Each row comes from the steps of one walk. Every step used is in the known rows, and no mark comes twice. Write the walk behind each row, first mark first.
Each row is shifted at random along 8 fixed directions that mean nothing.
Known rows:
Y-P-H-X-W-L-T-K: [-124  -69   10 -124    3 -151  -40  -51  -69   80  -81   63  179   -7
  249  136  143 -281  -37 -276   90 -500   14  273    0  -42 -272  -61
  137    5  297  181    1 -125   43  132  146  156   61   -3 -142 -108
 -440  -89  -92 -237  287  -33  137   69   84  116  -50 -138   13  121
 -151   55 -266   67 -206  252 -137  375 -161]
Y-E-K-V-T-X-P-H: [ -83   70   62   67 -156   52 -117 -166  109   22 -109 -192   31  -10
 -121   85 -179 -199  247 -106  112  -93 -136  146  109 -143  -56 -114
  242   94   68  178 -149   30  -81   28  -75 -156 -174   26   -8  -84
  -53  177   59   50   32    1  -40  -53  146  149  -25  -81 -100  -95
  -75  126   79   26  149  -78 -112   85  172]
W-L-T-K: [ 170  102 -111   69   40   76 -186  -83  -38  103  -86 -123  -62  -44
  -77  146   33  186  293  256  -79  -44   18  -15   39 -368   19  -60
  -45   96 -109   20 -131  -54    5  -94 -220 -172 -170    1  165  134
 -175  -31 -117  -21  -58 -185 -260  108   57  -61  185 -155  -42   -4
   46   58  -83  -32   36 -161   20  -99   73]
E-K-L-P-Y-H-X: [ -21  -11  -33   10 -112  -46   32 -164   -5  -77   42   49  -77   -1
   91  323   17  -71  -65   -1  151 -126 -157  110  -10  -32 -178   15
    4 -190  113  133  124   78 -116  -25  117  -54   53  -19 -178  -26
 -193  -78  -32    2   -8  -26   66  -65   16  296  -61  -69   -9  123
   62   35   23  -47  -89  183   41   14   11]
V-H-P-Y-E-K-T-X-L-W: [-202   28   85   33 -340   41  -92  -63  -98  246 -161 -143  259  -46
    0   86   20  -65  257 -314   79 -293   58  134  147 -166 -236   54
   66   97  233   43 -202  145   93  143 -148   53  -23  -60 -138  -51
 -223   20 -131 -234  -15 -220  120  -93  -26  187  128 -214  -36    7
  -32   47 -280  115 -330  115  -56  159  108]
T-E-K-Y: [   2  -40  -99  216 -307  113  129   34  -34   -5  177 -211  145  167
  -18  163 -297  -94  189 -223   98  378   72 -150   70   34 -181  174
 -265 -149  207  -47  -74 -192  144  -19   21  -57   51  -51   -3  -75
  328  -51   53  -50   -3  121 -184  -73  -56  -42  333 -117  306   -9
  324  -61 -154  171  -48  172    9 -435   23]
Y-P-H-X-W-L-T-E-K: [  32 -134    7 -186   30 -250 -213 -105   60   -8  -91   11  120 -101
  196   65  113 -360   55 -169  129 -187  -93  208  173   23  -89  -68
  326  -99  384   60   59 -286  -89  322  203   55  180 -194  -79 -113
 -222  -71  -74  108  276  150  101  178  204  134  -47   25  162   48
  -54   97  -20  -74  113   83 -157  523 -147]
X-P-Y-E: [ -94  -51  -74  141 -377    6   18  128   96  130  -98  -55   93   87
   -3  114  -53   48  -83 -180   51   99   62   64    0  149 -179  -62
 -282  111  216   70  -44  -39   -8   88  232  -72   38  -79   -8   33
 -198 -182  184   -2  125 -197   22 -137 -160  281  234    1  209  -47
  176  189   -4  -49 -410  210  -36 -318   96]
V-T-E-K-L-W-X-H: [  70  -46 -317 -123  -74   32  119   42 -194   86   67   64   -2  248
  379  353  -33  -79 -172 -360  135 -277  -42  193  -51 -186 -292  340
 -218 -246  386  105  -60 -258   94   76  291  143    3  142 -206  -38
 -202 -239 -102  -87  254  208   63   78   18  104  150 -204  213  263
  124   79 -228  206 -162  299   49 -336 -179]
H-P-Y-E-K: [-175  147   94  194 -450  107  227 -134   14   77  -82 -174   48   87
 -204  253 -254   84  135   57   96  227  107  -93  -61  136  -58  -48
   -2  146 -144   39  121  242   24  -18 -108  -92  120 -147 -162   40
  124  122  167 -171 -308 -220  -91 -188  -81  222  146 -102   50  -80
  157 -156  -38  -36 -328  166  143 -275  149]
W-K-T-X: [ -67  224  108   52  -50   30  195 -115  -60 -166   28 -118  116  -33
   39  142 -131 -202   93   45  316  -66   36  -64  -90  -40 -149  224
  249   66  135  132   51   25   19    2  -57  114   31   32 -230  -10
  102  308   31  -68  -93  302  207  132  266   33 -158  -57   48  -47
   32 -166  -51  -42  200   74  -16  200 -132]
L-T-E-K-Y-P: [ -60 -261   80  102 -232  160 -306  -22  184   28 -274  -91   86 -132
 -109   56   40 -185  -71 -160  -44 -301  -34  137  104 -162 -209 -263
   53  209  155  340 -380   75 -175   42   99   46 -212   32  162 -102
 -385   22  236  -51  337 -178   70  -84   13  262  -66 -142   -1  -70
 -209  294   74 -121   21    6 -239  -19  167]
E-K-L-T: [ -27  -48  -40   80   17   86   27  -36  -84 -132  118  -12   68   67
  125   27 -147 -142  162 -201   83 -100  -22  -18   78 -201 -243  138
   19 -161   29  119 -186  -43  159  -97  -61    9 -134   98   -7 -148
  132  -41  -59  -93   52  144   -2 -104  -39  117  -31 -230   60   81
  102    7 -149  143  113   91  -72 -211   45]
K-L-W-X-H-E: [  35  -80  -54  -94   -9   10 -296   31  -20 -119 -156   12   52  -61
   21 -124  175 -140  157  -92  110  -90 -121  -18  160 -107 -117   63
   14 -103  414  188 -129 -160   71  149   15  -16   -2 -136  132  -71
   94  -62  -34  147  137   75   43 -152  146   98 -101 -132   60  -65
  -51  166  -33  -82   27   -1    2 -103   11]
H-P-Y-E-K-T-X-L: [ -36   -4  -78   14  -28   58   49 -197    5 -102  -86 -127  -43  126
  -43  195 -330  -43   86   76  118   12  -51   26   27  -48 -180   15
  252 -170  -29  233   27   31   11  126  -42    8   75  -95  -82 -103
  119  183   -1  -42  -26   31 -119  126  181  254  -15  -84  -61    6
  -56  -43  -55  -86   13 -112  -20  -36  -37]
W-L-T-X-P-Y-E-K: [  32  -33 -220 -192  118   32  -77 -160    4 -141 -201   16 -145   92
  187  174 -109   66 -162   23   94 -362 -174  269  -66 -285 -160  -26
  366 -239  150  366  -84 -107   65  209  129  128 -127   57   10 -111
 -134  -35  -38  -29  339   44  -91  191  245  277  -34 -162 -144   91
 -259   44  -46 -250   79 -100    5   85 -189]
Y-P-H-X-L-T-E-K-V: [-147  234  162  153 -234  138  -75 -254   24  -97 -199 -304   93   73
 -333 -118 -322  -65  527   64   10   58   47  -17   95 -177  -44 -155
  297  108 -186   98 -137  248  170   -5 -421 -189 -196  -97   12 -105
  298  239   50 -109 -279 -105 -204 -150  146  148    8 -246 -145 -215
   -9  -76  -57    5  -37  -92   73  -20  168]
E-K-V-T-X-W-L-P-Y: [ 137   44 -159 -160   37   87  -38 -101  -13  -19  -13 -105  -50  117
  211  264  -98  -18  186  -16  188 -118 -181   68  119 -135  -81   96
  318 -226  207  155   12 -166  -88  180   60  -26  -50   -8  -47 -128
  -88  111  -77  171   85  176  -63  122  122  133  -31  -63  -42  131
  -74  141   53  -84  241  -68  -27  108  -62]
T-E-K-V-H: [-112  -11   46   55 -301   78  -62    4  -44  201    6 -126  255  -25
    1  124   13 -163  230 -334   19  -80  -75   33  103 -105 -110   15
  -87   45  248   66 -191  -96    9   10  -62  -67 -101   35    2  -98
  -55   -9  -28 -105   90  -42  -57 -143    8  -93  151 -144    5   16
    9   63 -137  220  -22  100  -39  -47   72]
W-L-P-Y-H: [   8  188   -8   28 -137 -101  145  -36  -28 -154  -19  -35   81   40
   95  100  -61   41  -16  -38  158  121   83    3  -11  131  -14  135
  224 -135  183  -51  211  -46  115  193   90   55  133 -126 -170   17
  173 -123   36   65  -66  103   98   59    3  188   95   15  164   -9
  297 -143  -19 -194 -158  188  118   83 -143]
X-L-P-Y-H: [  49  148   -7  430  -74   26 -148  -19   83  -62   71 -184   31  -36
 -275 -115 -237   22  408   31  -45  165  105  -39  178  -19 -146  -81
  -23  -93 -155 -104  -24   58  125 -117 -193 -234  -44  -67  150   55
   72  -72  -33  120 -124  -85  -36  -97  -45  166  149    0  129  -54
  333  119  -67   24 -111 -154  -58 -195  263]
H-P-Y-E-K-T-X-L-W: [ -47  -69   39  159 -196   78 -111  -76   60   11 -124 -118   56  -48
 -128  193 -117 -185  123  -39   58 -101    4   -5  100   -1 -249 -112
   72   17   71  232  -24   41  -90   64   29  -33   91  -97   11  -41
 -181   92  121  -20   15  -81   72  -69   51  305  -52  -58   70  -27
   -5  163  -16  -64 -111   17 -119 -104  146]
P-Y-H-E: [ -35   65   72  260 -156  -83  -70  -23  174  156  109 -147  102 -151
 -254  100 -103 -139  271   73   35  253  110   -3  106  170  -74 -129
 -100   83   -8 -287    4  -22   39  -36  -81 -201  136 -193    7  178
  -93  -49 -115  -54 -164 -197  -74    1  -89  -39  258   73  217    2
  289  -29  -43  142  -89   11 -105  139  206]
X-H-E-K-Y-P: [  55  -14 -132  -36 -194  -25  -30 -152   66    1  -18  -70 -106  -20
  -27  154  -96   26   96   39  201  240 -106   66  119  151  -39   94
   46 -108  182  -11  106  -70 -159   46  104 -166  122 -152  -65  -34
   80  -37  -41  174    1  -66 -131  -24  155  101  123    2   83   89
  131  -15   24  -14   21  -43   52   54  -68]
T-E-K-Y-P-H: [   9   56  -80  198  -97   49   83 -298    5    0   59 -219  -59   84
  -91  260 -264  -68  147   75  108 -166  -25  202   10  -84  -96    7
  311 -131 -105   92   76  132  -73 -124 -162  -16 -135   34 -132   -1
    9  146 -235  -92  -98  -46 -172  137  248   -3  101  -90 -218  119
  -44 -196 -166   35   97 -102   -5  118   25]
K-V-H-P-Y-E: [  44   19   27 -137 -184   27 -164   12  136   85 -144 -167   68  -36
 -143  -29  -65  -18  260  -66   85  357 -110 -104  221  118  129  -52
  129   73  292   56  -51 -169 -129  262  -26 -216   24 -211   71  -34
  202  117  133  313  -48  -25 -125  -39  -61   59   23   38   53 -177
   58  203  282  -66  159 -114   11  119   68]
H-P-Y-E-K-L-T-X-W: [-122  -41   44  302   26  105  -55 -122   74  -55    1  -76   41  -53
 -170  103 -304 -360  167  -89   67 -362  -12  111   52  -38 -413 -151
  240  -59  -91  367  -60   56   37 -108  -70   31  -17   32   27  -88
 -165  193   14 -115  120   11   96 -111  151  245 -228 -107  -52   58
 -136  135 -147   73   47  -74 -187  -75  213]
T-K-V-H-X-L-P: [ -88  277  -82  113 -110  204  240 -114 -221   45   89 -159   74  194
  -46  149 -214  120  326 -142   67  -99  -29  -25  -45 -242 -263  159
  -45 -181   25  169   19   57  192 -191 -274  -72 -127  156 -114 -102
   93  140 -112 -195 -107  -38 -164 -141   49  -67   41 -302 -226   60
    6  -85 -282  248 -151   26  166 -204  -21]
Y-P-H-X-L-T-K-E: [ -46 -116  110   31 -181 -166 -194  -47   92  -21 -147   -6  174 -106
  -57   11  114 -266   48 -127   43  -18  -22   52  122   15 -167 -130
  -26  104  316   86  -18 -110  -83  167  154  -58  121 -178  -56  -20
 -263  -80  140   46  140  -35  124    4   66  237  -12   -6  211 -121
   98  186   78  -50 -107  153 -140  208   30]
P-H-X-W: [-104   50  166 -154 -171  -53  -54  -74   90  -44 -124  -19   42 -115
 -161 -243   77 -123  151  -12  104  207  -12  -75   63  140   19  -89
  164   31  192 -106   73   19  143  258  -39  -66  172 -265  -18  -29
  185   16  130   64 -137  124  119 -123   40  148 -106  -41  162 -152
  -40   34  133 -104  -42    0  111  304  -39]
L-P-H-E-K-V-Y: [ -67   83   98  148 -148  -47   83 -105   34   25    8   43   81 -105
    3  194   12 -189   84 -186   99 -249  -71  129  104  175 -162  -14
  205  -64   69   81  129   72 -133    4   80   -5   73  -53 -150  -44
 -297    5  -36   19   43  -34  200  -94   51  136 -128    8  -28  169
  122   33  -25   52  -48   82  -65  188   61]
W-X-H-P-Y-E: [-208  152   43   48 -283   -9  -24  -12   52   -3 -151  -34   21  -50
 -128   48 -104  -43   36  -81  155  -83  -17  120  -68  137 -136  -89
  -82  125  139  169   11   64   44  103   67  -67   60  -84  -22   75
 -113   53  170  -80   53  -88  107 -189  103  237    7  -51  122  -61
  -33   94  -22  -85 -249   94   66  -82   52]
Y-E-K-V-T-X-L: [ -16   28  -84  173   -4  -49  -30  -14  -27  -18  211  -31  132   27
  110  220 -242 -406  133 -306   87 -125 -116   76   81 -103 -282  116
  -75 -165  187  103  -12 -309    7  -81  182  -71   36  143 -102  -76
 -132  -12  -47   42  212  188   87    1   99   32   60   38  174   94
  223  116  -74  288  194  116 -184 -174  110]
W-X-P-H-E: [ -52  235   37  -37 -173 -183   46 -133   11  -48 -115   22   -9  -63
  -31   99   39  -23   30  122  166  -79  -62  119  -21  149   34   28
  138   10   89   16  266   34  -97  187   77  -53  169 -160 -179  144
 -156   62  -26  107  -83   53  162   33  290  156  -50   83   56    0
   29  -37   67 -164  -66  -16  120  183  -50]
L-P-H-X-W: [ 114   42   -6   75   98 -193 -129  -54   33  107   40   78  -84 -157
   34  101  146 -150  123    1    7 -181  -43  180  163  129  -69  -83
  -21  -90   21 -117  212  -70 -204   -3   89 -151  156 -123  -24  100
 -472  -90 -155  181   16  -29  138   65   87   75  -45  137   95  158
  113  176  -18   31  -83  -20  -86  280   39]
Y-P-H-E-K-T-X-W-L: [-115  111   67  102 -217   62  -56 -172  -10  -79 -151 -208   76   76
 -191   25 -242 -192  327  -49   82  -76   67   46   25  -36  -87  -95
  265  132  -12  174  -97  110  125   37 -197  -60 -133  -51   -1  -83
  221  128   99 -134 -129    4  -79 -115  129  180  -53 -235   -2 -141
  -30  -39  -88    9 -105   24    9  -46   72]
K-V-H-P: [ -97   54   66 -144 -235  143   -5   92  -35   89 -140  -73  152   66
  -49  -38  -39   -8  181 -282   16   99  -40 -111   97   95   13   13
  -53  120  215  216 -133  -52   -2  137  -57 -102  -77   -3   54 -149
  186   71  218   58   -3  -26  -46 -240 -155   49  -82 -140  -22 -115
  -31  201   84   83  -69   57   80 -148    1]
K-Y-P-H-X-L: [ -64  148   31   76 -163  -62    8 -226  -31  -34  -86 -139   79   62
  -50   96 -121   17  179  201  125  -56   74   62   49   19  -78   92
  134   13   -1  -42  150  210  -26   49 -134  -25   41 -157 -254   52
  -63  115 -239  -57 -244 -217  -30  136  177  122  150   46 -130   -9
  114 -152 -141  -72 -149   22   41  207    6]
Y-P-H-E-K: [ -88   13  188  285 -226  -60 -166 -101  170   24  -39 -151   65 -156
 -331   17 -111 -275  316  -38   -3   30   23   28   95  125  -12 -293
  115  253 -109   48  -57   92  -89  -86 -120 -183  -30 -113   83   25
  -31   60  156   -3  -72 -122   -1 -190  -14  122  -82  -33   91 -139
   74   82   84   63  -15  -11 -139   73  272]
H-X-L-K-T-E: [ -96   70  106   64  -97   61 -202 -130  -39  -41 -193  -62  149 -140
 -164  -75   29  -70  271  105   -7  -69  -89 -155   68 -285 -227  -10
  -83   -2   93   86 -109   87   60   67 -145  -50  103 -156  -38  -73
 -109  109  -50  -45  -15  -96   46  -49  209  129  -56  -75  -59  -97
  -18   55 -102  -11  -43  -95   -2   36   44]
E-K-T-X-H-P: [-144   72   91  -85 -236  147   36 -205 -110   56 -181 -100   23   24
    5  205  -36   32  123   22  111 -221  -20   85    1 -171 -115   42
   61  133  -76  166 -144  323 -103  -16 -170  -41 -147   62 -126  -90
 -145  186    9 -229 -173 -119   -9  -53  148  200  -27 -229 -185   34
 -172  -11 -133    1 -151   44   32   62  -24]
V-E-K-T-X-L: [   2  -96  -55 -109 -133 -148  -73 -122  -85   78  -49  104  179    1
  270  225  151 -154  -56 -109  112 -228 -156   86  103 -188 -158  243
  -25 -108  341    2  -19 -114  -87  224  196  118  138  -53 -281  -41
 -360  -60 -199  -13  142   50  161  178  199  123  131   13   66  127
   89   27  -80   35   51  110  -79  158  -35]
Y-E-K-T-X: [  53  -87 -112  -91   -2 -104  -46 -121  -14  -16   42  -50  -17   37
  190  267  -91 -200  -53  -92  146    2 -112  144   81 -123  -72  115
   28 -123  224    2  -18 -185 -141   74  183  -33   34   12 -143  -27
  -95   23  -93   46  104  106  -33  211  152   65  142   13   95   51
   85  -30    5   43  156   97 -129   98  -53]
V-K-L-P: [ 116  175 -169  352   47   85  144 -163 -125  -25  139  -46 -151  156
 -108  234 -190  162  182  168   40 -137  -60  -26  -70 -251 -205  145
  -98 -151 -192  120  135  170  -23 -338 -173  -82 -127  123 -172   95
  -90   63 -178   39 -190  -45  -67  -51    8   97  -60 -135 -178  116
  189  -12  -99  104  -30  -21  115 -368  193]
X-L-W-H: [ 103  252 -160  144 -149  203  128 -140  -84 -183  -30  -54 -272   72
 -197    4 -137  198  -11   93   18  -89   42   25 -100   -8  -66   59
  200 -219 -118  154  316  159   88 -130  -47  -77  -86  150    0   79
  228 -112  103  154 -205   94   94 -225   55  249 -151 -171  -69   77
   68  -38   71 -159  -89  -68  352 -378   -2]
W-K-T-X-P: [ 110  136  -85  153   38   45  -81  -34  -14   76   28 -190  -23   -4
   -4  260 -118  -68  331  144  163  -63   -5   15   45 -147 -115   61
 -141  147   14  140 -117  -93 -153 -137 -115 -173 -112   53   68   79
 -212  198  -75   40   -7   39  -99  147  180  -32   49  -53   50    8
   51  152  -98   68  115 -105 -129  -82   42]
P-Y-E-K-T-X-W: [-163    2   77  192 -386   48   -8  -27   91   72  -15 -129  161  -60
  -90  149 -101 -218   41 -125  154  -38   66   48    0   22 -273  -43
  -24  120  202  -34  -60   70   49   36  101   -6   20  -63 -137   76
 -205   26   81 -142  -55  -72  185  -87  -26  250  150  -31  204  -44
  115   33  -14    3 -166  221 -103   -3  187]

Which walk is each row?
[-167  135  109  190 -242  135   -1 -115  -95   64 -172 -108  224   10
  -16  124  -20 -194  144 -159   91 -583   35  140  -16 -313 -260   98
  218  166   60  238 -182  258   49  -14 -132  193 -160  103 -213  -36
 -279  157  -69 -202   22    9  275 -107  201  169 -138 -191 -151   13
 -125   24 -219   59 -120   91  -45  -89  177]
V-T-E-K-L-W-X-P
[ -74  -94  128   45 -162   -6 -268  -97  -19   82 -136   -2  227 -243
  -17  125  201 -308  220  -74   29 -280  -95  -13  185 -152 -202  -11
   49   68  190   84 -147   -3 -119   62   -7    5  106 -107  -18  -79
 -334   50 -101  -75   85  -97  159  -70  219   64  -63  -52    8   36
  -54   76 -123   78   30  -18 -181  139  115]
H-E-K-T-X-L-W
[  37   -5 -136 -398  -15  -13   -5 -175    8  -96 -233   80 -181   57
   49  -31   56   49 -162   44   80   -9 -125  113  -61  -37    2  -11
  287 -223  255  113  122 -115  139  346  122   39   90 -160  -45  -58
  129 -114   57   63   66  165  -45   97  182  213  -83 -162   28   15
 -194  -12  105 -222  -18  -56  251  198 -313]
P-H-X-W-L-T-E
[  43   25 -119   53  -13   50  -73 -150   27 -134  -44    8 -111  -20
 -128  107 -157  -43  -10  172   32   48 -113  -53  -25 -186 -267   20
 -118 -190   90  157   86  -84   14   -9   99  -74  147  -60  -54   22
 -110   22   32   78   86  -19  -19   34  183  197  -18  -14   69  -15
   56   84   59  -40   51  -80   58 -177   17]
H-X-L-T-K-Y-E
[ -58   57  140  236 -122   99 -104 -111   29 -175   -6 -127   44  -93
 -186  -40 -185 -228  282 -100   54 -122   -5  -18  102 -132 -223  -65
  134   11  -91  147 -182  163   22  -70 -145  -96 -177   65   64  -82
   11  111  150  -11  -68  162  166 -116   75  292 -184 -148   65  -75
   48  160   35   12   93  -77 -138  -15  159]
E-K-T-X-L-P-H
[ -75  -68  205  -58 -422   -9 -221 -108   56  102 -234   -5  178 -243
   -1  185  325 -142   49   18  144 -170  -69   19  131  -30 -144  -77
   52  189  306  110   -3  117 -224  203   81  -67   79 -187 -100   42
 -434  -30  118   43  -51 -105  267 -125   80  369  -42  -74  125   -8
  -31  215  110 -214 -106  185  -10  243  102]
E-K-L-T-X-W-H-P-Y
[  14  110  -98 -142 -187  113  -65 -119   30   86 -148 -146  -56   90
 -135   41  -86   74  292   45   80  186  -51  -19   54 -139  -63  -60
   -6  -19  228   23  -45 -104  182  162  -94 -197  -21 -161   57   12
   76  -13   28   -2  -87  -76 -237  -68   -6   91  164 -233   77  -69
   20  102   30  -16  -85  -11  178  -64   10]
P-H-X-W-L-T-K-V-Y-E
[   1    7   42  166    8  -89  -22 -127  106  -80  137  -59    9 -128
 -126  179 -194 -430   94 -112  119   -7  -43  116  115  133 -194  -36
   85  -97   57   86   51 -103 -154  -68  104 -124  108   56  -43  -45
  -68   49   32   83   86  179  108   -6  162   93 -142   26  149   71
  120   98   27  172  184  -17 -175  132   55]
Y-H-E-K-T-X-P
[  85  231 -181  184 -134  195  -70  -72 -104   80   11 -160  -49   23
 -140   85  -81  111  456  -22   51  -68  -51  -50   90 -180 -106   97
   16 -106   44  130   33  -68  110 -184 -220 -201  -93   63  110    7
  103  -15 -141   78  -94  -95 -134 -230   64  -38   49 -216  -89   67
   93   36 -158  134  -12 -160  168 -381  126]
X-L-W-K-V-H-E
[  34  -20 -148 -161 -219   52 -114  -48  -48  158 -180  105  -77  -13
   71  329  229   -9 -120  106   73 -132 -153   17  -97 -123 -169   11
 -370   43  324  213   90 -136 -124   39  224  -88  150  -76  -65   79
 -415 -103   75   17  111 -121    7  -89  129  157   28  -98  122   58
  -81  200   20  -42 -220  175  190 -289  -54]
H-X-W-K-L-T-E
[  75   88 -113  181  -88  115  -79 -263   64  -49   53 -232 -120  -12
 -250  188 -288 -128  283  171  108   47  -96   46   49 -102  -91  -42
  190 -169    4  130   89  -23  -29  -84 -142 -152  -21  -22   41    2
  167  132 -105   92  -68   49 -193  -19  271    8   31  -68  -59   24
  -29  -22  -32    3  209 -203   82  -85   97]
T-E-K-Y-H-X-W-L
[-210   -4  -82  -24 -219   68   28  -43  -40   33 -124  -18   47  164
   41  155 -147   21   73  -84   88  -64 -103   43  -70 -107 -278  -15
 -255  -50  154  231 -119   44  153   73   32  -36   35  -89  -69 -118
  -54  -28   19 -201   98 -191 -138 -188   -2  259   96 -179  -18  -26
  -57   72 -170   40 -368  170   70 -345   30]
H-X-P-Y-E-K-L
[ -92   -9  -36  179 -113   70  -25 -178   43  -81  -53  -62   32   58
  -53  105 -220 -156   71 -158  104 -301  -90  170   50 -179 -299   19
  188 -134   82  221 -169  124   87   44  -13   79 -121   82 -100 -108
 -131   59  -32 -109  133   35   96  -25  107  296  -47 -178  -64   55
  -20   73  -82   17   16  -30 -100  -21  138]
V-E-K-T-X-L-P-Y-H
[ -68   -6   -4  -57 -229   30   27 -194  -37  -65 -174 -129   -4  151
  -17   97  -40  -11  116  -79  110  -38   -3   91   37  -22    0  -27
  289  -17  103  147    3  133   59   74 -107    2  -79  -99  -95 -122
  227   -2   16 -102 -122  -93 -138 -119   27  190   -4 -271 -114  -57
  -45 -149  -76  -71 -189  143  103  -17  -24]
Y-P-H-E-K-L-W
[ 177   30 -109  187  -53  -10   -8 -128   84   17  195 -218  -22   71
 -110  242 -289 -197  292   -9   82  203  -90   21  154   31  -43    2
  138 -195   76  -14  112 -226 -128  -27  -11 -181    1  -43   -5    8
   96   74  -86  218  -31  164 -193  103  110  -74  117   41  100   78
  211   53   81  123  311  -79  -49  -10   97]
T-E-K-V-Y-P-H
[ -35 -104  106  195 -155    7 -209  -17  188   18 -133 -124  142 -146
 -204    9  -22 -206  102   -7  127  -56  -78  -48   83 -139 -276 -107
   19  187  282  165 -207   32 -150  121   80   12   -9  -97  -46   17
 -334  183  158  116  145   34  227   36   45  285 -141   24  100 -165
  -20  321  184 -104  122  -46 -260  189  227]
V-K-T-X-P-Y-E
[-111   94  175   66 -253  -35  -84  -51  111   44 -130 -215  271 -164
  -60  142   18 -240  283    5  309   90   32  -42  104   35 -144   32
   89  260  343   65 -154  -41  -71  167  -43  -50   98 -194  -72   -5
 -107  218   53  -39    7   35  105   83  191   85   48  -39  176 -137
   70   41  -48  -58   29   52 -168  316   -1]
W-K-T-X-P-Y-H-E
[ -30   44  -93  -80 -222   23  -21 -121   90  128  -65 -140  -14   54
   36  249 -104   45   54   22  187   81 -103  144   29  -84  -96   28
   71  -33  225  -75  -45  -29  -24  146   74 -103  -18 -107 -155   55
 -170   26  -82  -12  -33 -118 -105  127   58  154  279  -21   38   41
   55    9   38  -35  -34   61   -7  168   20]
P-Y-E-K-V-T-X-H
[-174   29  251  212 -304   90   46 -149   54   -4 -107 -136  265 -149
 -120   67  -90 -285   84 -177   92 -167  146   64  125   -8 -240   -3
  230  129   35   87 -107  202  -38    3  -72   76    7  -10 -154  -80
 -145  136   57 -172  -23  -41  210  -68  114  149  -17 -116   34    5
   66  -61 -139   29  -16  123 -124  176   98]
L-T-E-K-Y-H-P
[  69   84 -136  134 -171  100  -84 -275   68   93 -132 -152 -213  122
 -253  262 -242  186  139  275  -45 -110  -64  161  -18 -240  -92 -146
   60  -30 -175   84   17  225  -57  -36 -114 -115 -107  -33  -61  114
 -253   29  -79  -22  -92 -285 -205   37   71  237  121 -119 -130   62
  -10   87   46  -60 -118 -112  138 -140  208]
V-Y-P-H-X-L-T-E-K
[ -82   76 -188 -197 -190  228   23 -244   -9  -51 -346 -135 -244  288
  -80  127 -247  399   82  267   79  101 -139   55  -82 -305  -69  -46
   12  -91  -48  251 -139  245  132  129 -161 -118 -135 -130  -26  -91
  176  101   29 -103 -115 -275 -405  -80   88  354  116 -317 -243 -102
 -212  -29   -5 -216 -277  -75  278 -365  -12]
H-X-P-Y-E-K-L-T
[   3  135 -209 -138 -291  128  129  -82 -138   66 -133 -147 -135  204
  164  289  -61  199   71  -95  236  -62   60  168   31  -26  -93  165
  -24 -106  213   30   67   64   26   95   41  -53  -16  -26 -122   37
  -44  -21  -67  -93 -148 -104  -85  -84    1  206  226 -265   52  128
   45  -70 -178  -80 -333  229  184 -226  -85]
L-W-X-H-P-Y-E-K-T
[  17  -14 -190 -148  -89   70   14   40    7  -89 -108  -80 -138  126
  100   27  -76   34  -32 -223  214    9  -22  137   59  105 -120   34
  114 -238  381  165   51 -169  109  223  175   44   85  -77   67  -77
  130  -45  100   78  175  113  -10 -115   12  197   15 -169  149   38
  -75   74  -45 -160 -135  112   85 -119 -124]
L-W-X-H-P-Y-E
[  56   -8 -130  102   -3   62 -202 -248   11   68  -85    7 -150  -10
  -92  141  -41   13  153  134    9 -320 -220  194   60 -384 -153    1
    9  -71  -46  169 -160  102  -46 -114 -135 -108 -211   74   -9   39
 -296   18 -212   -3   47 -144 -118  -13  228  128   29 -168 -198  109
  -96  129  -56   54  114 -180   12  -87  204]
V-E-K-L-T-X-H
[-180   43  -52 -105  -73  -60   29   22  -92  242  -19  -50  277  131
  306  223  -93 -132  284 -231  139 -161  -46  110  118  -92 -277  139
 -201  -31  257  -23 -157 -150   93  181   41   -4  146 -130 -194 -143
 -323   43 -285 -216  153 -157  -98   58   31   -5  261  -40   34  128
   59   46 -359  259 -232  195 -147   45  -22]
H-X-P-Y-E-K-V-T
